Group and class of each row:
[  5.9 -10.0  16.5  19.7 -22.5   8.6  37.0  13.1   1.3 -17.5  13.5  -7.0
  -9.6  -3.5  -1.1 -11.5  21.2  28.1   3.8   0.4  11.5   7.9  -8.4  15.9
 -30.9  16.1] : E:sd
[ -5.9  -6.5  17.1  13.1  30.7  11.1  11.3   5.3  34.8 -17.0  12.3  11.4
  12.2  -2.2  -7.4  -5.4  12.7   6.7   1.5   1.6   5.2  -9.1  15.2  -7.2
 -48.3  31.0] : J:ht
[ -6.3   5.2  27.1  -2.6  -6.4   8.3 -55.1  -6.4  24.7 -15.4  28.6  -3.0
  -5.3  15.9 -20.7  -9.4   7.6  -9.2   0.0   1.2  11.9  -1.4 -12.3   2.6
 -19.4  16.5] : D:hm
[ -5.2 -20.4  14.2  11.0   6.1  15.8  17.7   9.7  18.7 -33.5  13.8  -1.0
 -11.9  -0.5  -3.7   1.4  31.3  16.1  10.5  -2.3  10.6  -6.1 -16.1  14.8
 -39.7  17.1] : E:sd
[  1.0   0.0   9.8   6.2 -22.7  -6.7  40.9  12.0   9.2 -17.2  11.4 -10.9
 -13.0  -5.0 -14.1   6.1  35.4  26.6   4.4   0.6  17.9   8.4 -22.9  20.5
 -19.3  16.2] : E:zq
[  1.9   2.3  15.2   3.4  19.6   3.4  26.5  18.5   6.4 -26.5  20.6  -7.4
 -12.5  -0.2  -8.6  12.0  48.8  15.5  11.4  -1.1   7.2   1.0 -28.0  21.5
 -33.6  16.4] : E:Jn
[-17.9 -18.7   4.0  15.3 -30.1   6.0  -6.3  -6.0  29.4 -22.1  33.5  11.9
  -5.4   2.0   2.2 -20.1   3.7  15.5   4.6   9.5  23.1  -3.7  -8.1  -1.3
 -41.7  24.8] : D:hm
[  0.3  -6.0  13.0  12.9  28.1   4.4  24.2  14.2  27.0 -20.8  11.2   9.3
  31.6  -0.2  -6.7   0.6  16.2   7.5   1.1  -5.1  -3.6   3.3 -14.0  -6.1
 -55.6  21.3] : J:Jf
[ -2.2 -14.7  -0.2  22.9 -12.9  15.5 -25.1  -6.1  24.3 -18.4  19.6  -6.9
  -6.9   6.9   3.9   0.8  13.8   8.5   6.6  15.5  22.8  13.3 -11.9  13.6
  -9.2  13.9] : D:dd
[ -1.2  -6.2   7.9  12.0 -15.5   4.5  41.1   7.6  11.8 -19.1  18.2  -7.5
 -11.4 -13.5   1.1   3.2  38.7  25.4   5.7  -3.8  -0.2   9.6  -6.7  14.9
 -32.9  18.1] : E:Jn
[ -0.2  -7.2   7.0  10.1  -5.1  14.8 -37.8 -11.6  32.5 -23.5  27.2   5.9
 -62.4  -3.2   2.8 -18.1  10.8  -5.7  12.7   6.9  11.4  14.2  -9.8  -5.5
 -31.3  12.7] : D:dd
[ -6.5   5.2  19.6  22.9 -12.3  19.1 -24.7 -11.9  14.0 -16.0  24.9   3.4
 -12.8  13.6  -1.4  -3.6   3.7   3.1  10.9  17.0  16.9   4.1  -6.4   2.7
 -25.1  17.0] : D:Cz
[ -4.1   2.2  -2.6  22.0 -27.6  16.8 -15.0  -7.1  25.8 -32.2  31.0   5.8
  -2.5  -0.8  -8.7 -26.2  24.6  26.8  15.2   4.1   8.4  16.5 -12.1   7.4
 -40.5  17.1] : D:dd
[  5.4   2.1  11.4  25.0  -1.7  12.2  22.8  20.6  10.5 -30.6  12.9  -8.7
  -6.0   4.4 -13.7 -19.4  30.3  19.8  11.3   1.1   7.9  -1.2 -23.5  17.9
 -38.6   7.1] : E:zq
[ -7.8   9.4  19.5  18.5   3.9  25.0 -67.3 -15.3  16.4 -27.9  40.1  -6.8
 -17.6   4.3  -3.7 -19.9   7.9   3.0 -12.3  15.7  31.8 -16.2 -21.6  25.7
 -32.3  24.8] : D:dd
[ -4.0  -8.3  -2.1   8.7  20.4  -1.4  44.0  18.3  21.1 -12.4   0.1  -7.6
  13.7  -6.6  29.5   6.8 -22.0  12.8  -7.2  -7.1   5.9  -9.9 -12.6 -14.6
 -33.4  21.3] : J:bd
[  7.2  -3.7   3.3  20.2 -13.9 -14.9  45.9  17.5   6.7 -27.7  17.4  -7.5
  -0.3   2.0 -14.8  -8.6  36.7  25.9   8.9   3.0  22.3  16.1 -18.6  25.7
 -28.6  19.3] : E:zq
[  0.2 -12.1   0.7   1.4  17.7  -5.5  34.9  12.5  36.7  -6.9   5.9  11.2
  17.1   2.9   1.0  -2.6  -2.4   7.0  -0.9  -8.9   1.7   2.2  -1.7 -15.7
 -28.0  10.3] : J:Jf
[ -2.0  -6.7  -8.7  19.3  32.8  12.3  33.8  10.8  20.8  -9.1   4.6   3.2
  14.6   3.8  10.8  -0.6 -28.6   5.8   0.0  -5.2 -21.4   9.6   0.0 -20.2
 -53.4  13.1] : J:bd
[ 10.1  -8.6   6.1  14.8 -27.4  -7.1  32.6  19.0  28.6 -24.5  19.1 -13.8
  -0.2  -7.9 -10.8 -10.3  45.9  15.0   1.3   1.6  19.7  14.5  -8.9  35.0
 -37.4  27.2] : E:Jn
[-10.2 -14.5  11.0  19.8   2.0  -2.7  33.5   8.7  14.0 -20.0   9.5   8.2
 -10.2  -6.8  -7.4  -6.7  35.9  22.3   7.3   1.6  21.4   2.1 -13.1  16.0
 -37.0  13.7] : E:sd
[-10.0 -21.7   2.3  17.8  29.4  14.0  35.9  19.6  32.0 -17.4   9.8  -5.0
   6.6  -3.9  -2.0   1.1  16.9  11.8   6.4  -5.8   0.6  11.6  -4.7  -6.0
 -57.0  15.1] : J:Jf
[ -1.0  -9.2   4.7  13.5  26.9  17.5  18.2  16.3  23.5 -32.0  11.5  10.7
   9.0   2.2   1.2  14.6  18.2  17.7   9.5   0.9   1.1  -2.7 -19.4   1.5
 -44.6  23.4] : J:ht
[ -7.2   1.9   5.9   8.2  26.4  13.4  14.6  11.8  25.4 -21.0  15.4 -10.1
  23.8   8.6  -6.4   8.1  -9.0   8.2  -7.1  -0.5   0.3 -17.6  -5.1  -5.2
 -29.8  29.8] : J:bd
[ -0.1  -6.3   4.6   1.6  -3.3  11.1 -33.0 -14.0  29.5 -11.1  16.5   3.8
  -6.8   2.8  -3.2  -8.9   5.4   6.6  -1.0  10.3  19.5  11.8 -10.9   8.0
 -17.8   9.4] : D:dd
[ -9.7   1.5  12.5  14.1  26.9  12.0  31.5  14.7  22.6 -16.4   4.8   4.1
  13.3 -10.8  -9.5  -0.7  -6.5  13.5  -2.5  -8.8  -2.7 -12.9  -8.3 -15.0
 -54.9  13.0] : J:bd
[  5.7  14.3  11.4   5.1  -9.9  -0.9  34.6  13.3   5.5 -23.1   6.7  -4.6
 -14.2  -2.1   1.2  -2.0  36.0  -5.5   6.8   1.6  12.3  16.9 -17.2  22.3
 -38.1   3.1] : E:Jn
[  8.4  -8.5  -0.7  27.6 -29.9  13.4  -8.2 -10.1  31.4 -10.0  27.3  -2.6
  -6.7  -0.8  -1.6  -5.5  10.7  14.9   9.1  11.4  25.2  -0.7  -2.4  13.3
 -36.3  16.6] : D:dd
[  1.6  -2.2   8.6   3.1  -9.9  -2.0  16.6  14.2   7.6 -13.8  11.9  -5.2
 -13.6   0.3 -15.4   6.2  38.0  23.9  14.4  -1.1  11.8   6.9 -18.3  16.6
 -21.1   8.9] : E:zq
[  4.6  -4.9   8.7  14.7 -11.8   4.8 -16.9  -5.4  25.9  -7.2  22.8   0.0
   2.1   4.6  -5.0 -10.5   9.7   0.2   2.4   9.9  17.1  -5.4 -14.2   7.5
 -20.3  13.7] : D:Cz
[ -5.1  -9.7  20.6   9.1  -7.2  15.6  11.6  11.7  16.3 -19.3  30.3   0.8
  -9.8  -2.1 -20.3   6.6  29.1  11.7  13.5   3.9   8.2  -3.7 -11.4   3.7
 -31.3   9.1] : E:sd
[-12.6  -9.5  21.9   7.4  36.1   7.3 -17.3  -5.6  36.2 -26.4  10.4   2.3
   7.8   4.8   7.5  -6.7   7.9   0.6  -1.6  -1.0  20.6   5.0  -5.0   5.0
 -37.4  30.3] : J:ht
[ -4.6   1.9  13.8   9.0 -11.1  17.5 -30.0 -14.5  20.1 -17.7  16.5   3.4
 -29.7   1.7   3.7 -13.6  17.9   0.9  14.2  12.8  14.7  -2.3  -6.9  10.0
 -23.5  13.9] : D:dd
[ -8.4  -1.6  12.1  13.4  -3.7  18.6 -22.2 -22.7  19.2 -16.4  26.3  -0.4
 -21.4   5.7   1.2   3.3  17.1  -0.8  -1.0  13.6  11.4   5.0  -5.0   5.8
 -31.8  15.3] : D:dd

Group, then class:
[ -2.1  17.6   9.2 -12.2  -0.7   9.2 -25.7  12.5 -12.6 -14.9 -19.3   9.7
  -7.4   6.2  -5.6  40.3  -3.0  -4.6  11.3   0.2   2.7  10.9   3.6  -3.2
  -2.7 -28.8] : Fh:Hc
[ -0.4  10.5  28.4  -7.8 -15.2   8.0 -24.4  -7.4 -18.8  -3.9 -20.6  -4.3
  -0.6  -0.2   4.2  52.5 -14.6   2.4   6.6   5.8   0.9  -1.7  12.1   5.3
  -3.5 -26.6] : Fh:Hc
[ -0.6   4.4  12.6  -5.6  -5.8   9.0 -31.8  22.7  -6.0  -7.8  21.5   6.9
   7.4  -1.1 -17.6  13.9  -5.9 -15.1   8.9   5.0  -0.2   9.0  33.2   4.1
  24.6 -42.4] : mc:dt
[ -1.8  12.2  32.9  -6.8  -5.4   3.0  35.2  12.4 -15.1  21.5  -2.7  15.2
   6.2  -8.0  14.6  49.5  11.8 -15.6   6.3  -1.1  -2.3   3.9  24.0   5.5
   5.3 -21.9] : hp:bt
[  5.0   6.2  25.2   5.3 -14.8  -3.9  69.3  -2.8  -8.9   9.7   9.4   0.9
  15.6  -2.9   1.8  55.6  -3.9   0.7  11.2   1.2  -2.5 -10.4   9.9  -1.6
  12.4 -19.2] : hp:bt
[ -0.1   9.7 -18.2  -8.6   8.2  10.4 -24.2   0.2  -7.2  -0.8  -9.7   3.9
 -15.4   4.0   0.4  48.5 -16.3  -0.8  11.4   1.2  -1.3  -1.4  -8.8   8.2
 -13.0 -24.7] : Fh:Hc
